Here is a tiny trained network, its code and every weight. The questions are about switching its units off for an input and a class, where a switched-off unit gives its printed mean instead of its output.

import numpy as np


def w(rows, s, z=0):
    codes = np.array(rows[::2]) - 128.0
    scale = np.full(codes.shape[1], s)
    scale[-1] = z or s
    return codes * scale


def norm(h):
    return h / np.sqrt((h * h).mean(-1, keepdims=True) + 1e-5)


def f(y):
    return y / 2 * (1 + np.tanh(0.7978845608 * (y + 0.044715 * y**3)))


def log_softmax(a):
    a = a - a.max(-1, keepdims=True)
    return a - np.log(np.exp(a).sum(-1, keepdims=True))


def net(x, mask):
    res = np.array(x, float).reshape(1, 8) / 4 @ E
    u = 0
    for l in range(4):
        y = f(norm(res) @ A[l][:, :-1].T + A[l][:, -1])
        res = res + np.where(mask[u : u + 5], y, B[l][:, -1]) @ B[l][:, :-1]
        u += 5
    return log_softmax(norm(res)[-1] @ U[:, :-1].T + U[:, -1])


A, B = {}, {}
E = w([
[181,144,156,116,84,70,100,191,148,118,108,163],'x0',
[230,80,165,134,166,145,66,20,97,95,148,253],'x1',
[193,144,27,144,158,120,197,83,218,103,150,167],'x2',
[116,120,127,146,145,134,86,134,136,109,161,119],'x3',
[140,152,159,83,76,151,180,104,129,122,85,125],'x4',
[66,133,161,136,130,57,190,115,168,237,164,227],'x5',
[182,15,171,26,167,71,115,88,161,188,196,7],'x6',
[82,97,105,104,164,38,179,101,80,5,141,145],'x7',
],0.0069)
A[0] = w([
[140,101,161,141,155,141,99,150,112,192,97,134,206],'L0N0',
[92,182,105,77,148,162,111,133,208,104,156,126,252],'L0N1',
[58,151,133,166,186,222,181,2,88,147,157,68,54],'L0N2',
[211,178,195,85,87,22,82,235,207,74,90,165,33],'L0N3',
[165,121,148,112,96,151,118,68,116,97,101,37,200],'L0N4',
],0.0065,0.0031)
B[0] = w([
[144,174,98,120,105,107,124,120,122,132,139,119,206],'L0N0',
[168,152,111,152,94,91,191,127,124,158,131,122,235],'L0N1',
[82,175,133,132,190,95,87,95,164,132,31,102,218],'L0N2',
[51,166,103,165,247,124,98,62,138,145,95,83,234],'L0N3',
[147,115,122,166,103,101,111,155,177,111,91,152,252],'L0N4',
],0.013,0.0032)
A[1] = w([
[70,153,189,133,99,101,174,79,121,183,238,139,4],'L1N0',
[61,81,254,125,141,164,77,195,46,159,87,115,141],'L1N1',
[161,97,149,48,96,97,111,78,172,149,149,82,21],'L1N2',
[73,97,225,153,195,130,171,165,201,206,145,195,34],'L1N3',
[36,42,117,88,163,75,203,144,97,16,128,157,28],'L1N4',
],0.0071,0.0038)
B[1] = w([
[132,123,114,92,70,106,124,149,175,111,65,152,174],'L1N0',
[217,135,39,155,166,101,226,91,174,136,157,158,254],'L1N1',
[79,78,179,199,115,170,161,166,125,124,128,141,180],'L1N2',
[116,123,58,69,133,171,59,139,173,9,55,145,202],'L1N3',
[191,215,173,94,74,99,70,114,123,105,161,90,242],'L1N4',
],0.014,0.0033)
A[2] = w([
[136,130,83,170,131,163,162,160,204,140,142,174,106],'L2N0',
[146,26,127,67,127,88,135,133,208,146,216,88,30],'L2N1',
[206,57,183,89,129,145,46,25,28,145,102,229,97],'L2N2',
[137,129,104,117,94,226,59,147,152,254,121,121,89],'L2N3',
[150,73,184,21,172,126,96,113,169,167,139,59,2],'L2N4',
],0.007,0.0032)
B[2] = w([
[163,43,173,130,98,62,94,57,66,117,167,90,231],'L2N0',
[173,114,162,204,122,118,160,152,26,118,80,166,207],'L2N1',
[48,176,111,111,144,178,169,181,230,171,203,70,253],'L2N2',
[155,147,184,26,143,98,88,81,60,135,152,151,184],'L2N3',
[60,118,238,172,146,135,125,161,76,106,4,194,158],'L2N4',
],0.012,0.0037)
A[3] = w([
[72,206,102,222,60,165,127,94,21,115,184,220,34],'L3N0',
[202,134,132,117,175,140,104,168,138,187,76,100,32],'L3N1',
[63,137,96,86,48,64,169,251,66,179,145,1,13],'L3N2',
[88,160,79,122,20,199,131,177,191,96,142,119,145],'L3N3',
[207,88,61,120,148,225,58,221,124,74,85,58,3],'L3N4',
],0.0071,0.005)
B[3] = w([
[138,59,235,143,109,168,155,148,78,189,53,87,207],'L3N0',
[46,166,96,164,117,119,117,101,124,3,137,131,133],'L3N1',
[102,105,150,99,200,208,110,156,188,159,226,142,237],'L3N2',
[197,34,191,129,113,106,109,184,172,177,126,130,254],'L3N3',
[124,108,11,78,56,138,62,117,143,135,74,154,166],'L3N4',
],0.012,0.003)
U = w([
[122,110,224,230,111,171,146,188,66,152,29,160,62],'0',
[176,166,129,154,138,98,103,109,153,161,113,120,254],'1',
[66,211,100,157,222,108,86,59,145,153,64,117,56],'2',
[113,144,112,120,151,195,150,166,202,164,221,139,63],'3',
[240,145,51,164,113,92,198,37,122,142,157,152,55],'4',
[166,244,189,47,57,103,48,65,58,107,173,109,77],'5',
[108,109,38,62,33,135,67,155,149,91,56,217,81],'6',
],0.011,0.0091)

Each question gives the input, the list of numbers given to net, and the class t.
The units are the neurons (one row each of A and B). Each row of codes is followed by its name. A weight is (code - 128) times the scale printed after its matrix; where a second scale follows, it is the last column's (A, B and U).
mask holds one flag per neuron, layer by layer. A switched-off neuron (its flag False) gives its mean, the last column of its row in B, instead of its output. The means were averaged over made-up inputs and are rounded, as every weight is.
A unit's drop is (log p(t) with every unit on - log p(t) with that unit switched off) / (log p(t) with every unit on - log p(t) with every unit switched off).
The circuit of an input: a set's keep is (log p(t) with only the set's units on - log p(t) with every unit switched off) / (log p(t) with every unit on - log p(t) with every unit switched off). Starting from the 12 units with the biggest drops (on a tie, the unit counted first), units are removed one at a time, each time the one whose removal leaves the highest keep (on an exact tie, the one counted first), for as long as the keep stays at least 0.8.
circuit, biggest first: the units of the circuit, biggest drop first
k most important neurons: the k neurons with the biggest drops, biggest first
top k neurons in layer l: the k neurons of layer l with the biggest drops, biggest first
input [6,-6,0,-3,7,-8,-1,1], class 6: circuit, biggest first -> [L3N4]
input [4,3,4,8,-3,-5,5,2], class 0: 2 most important neurons -> [L2N1; L1N3]
input [7,-3,7,0,1,1,-2,-8], class 5: circuit, biggest first -> [L2N3; L1N1]
input [0,1,-7,5,-7,-8,-6,3], class 6: 2 most important neurons -> [L3N4; L2N1]
input [-4,8,7,7,-3,2,-1,3], class 3: circuit, biggest first -> [L2N2; L1N1]
input [2,-3,5,0,4,-3,-3,1], class 4: circuit, biggest first -> [L2N0; L0N2]
input [-7,-7,6,-3,-3,-6,6,-7], class 2: 2 most important neurons -> [L0N2; L3N1]
input [2,-1,8,-5,6,4,-8,-2], class 0: circuit, biggest first -> [L3N0; L1N1]
input [6,3,-7,4,-5,5,5,-2], class 4: 2 most important neurons -> [L1N1; L0N2]
input [4,2,2,-2,2,6,-3,3], class 6: top 3 neurons in layer 1 -> [L1N3; L1N1; L1N0]
input [8,0,3,-3,-4,6,-7,8], class 2: 3 most important neurons -> [L0N3; L2N1; L3N3]
input [-1,4,1,5,7,-5,-1,8], class 5: 2 most important neurons -> [L1N4; L1N1]
input [-2,4,5,-7,1,2,-8,-8], class 0: 3 most important neurons -> [L3N0; L1N1; L1N4]
input [-7,-3,0,-3,-1,1,-5,8], class 5: circuit, biggest first -> [L1N4]
input [-8,-1,5,0,5,8,-4,-1], class 2: 2 most important neurons -> [L0N2; L1N1]
input [7,2,-8,-7,3,-5,1,8], class 4: 2 most important neurons -> [L1N1; L0N2]
input [6,1,-1,4,-4,1,4,-7], class 5: 2 most important neurons -> [L2N3; L0N0]
input [3,2,6,-6,-6,-7,-7,5], class 0: top 2 neurons in layer 0 -> [L0N2; L0N4]
input [-2,-2,5,5,3,8,-3,-7], class 6: 2 most important neurons -> [L1N3; L1N0]
input [7,-4,-5,5,-2,8,-7,-5], class 6: circuit, biggest first -> [L1N3]
input [4,-7,5,-2,4,3,3,0], class 3: 2 most important neurons -> [L3N2; L1N1]
input [8,5,-4,3,-4,-7,-4,-7], class 2: 2 most important neurons -> [L0N3; L1N3]
input [8,-6,6,2,-5,-4,-6,-3], class 2: top 2 neurons in layer 1 -> [L1N1; L1N4]
input [6,6,0,-2,-5,-5,2,3], class 2: 2 most important neurons -> [L0N3; L3N2]
input [7,7,6,-3,6,-6,4,-7], class 2: circuit, biggest first -> [L0N3; L3N1]
input [3,4,2,-7,2,4,7,6], class 0: top 2 neurons in layer 2 -> [L2N4; L2N1]
input [4,2,-8,-5,8,-5,-6,7], class 1: top 2 neurons in layer 1 -> [L1N1; L1N4]
input [7,-1,-4,-2,0,-2,-3,-8], class 5: circuit, biggest first -> [L2N3]
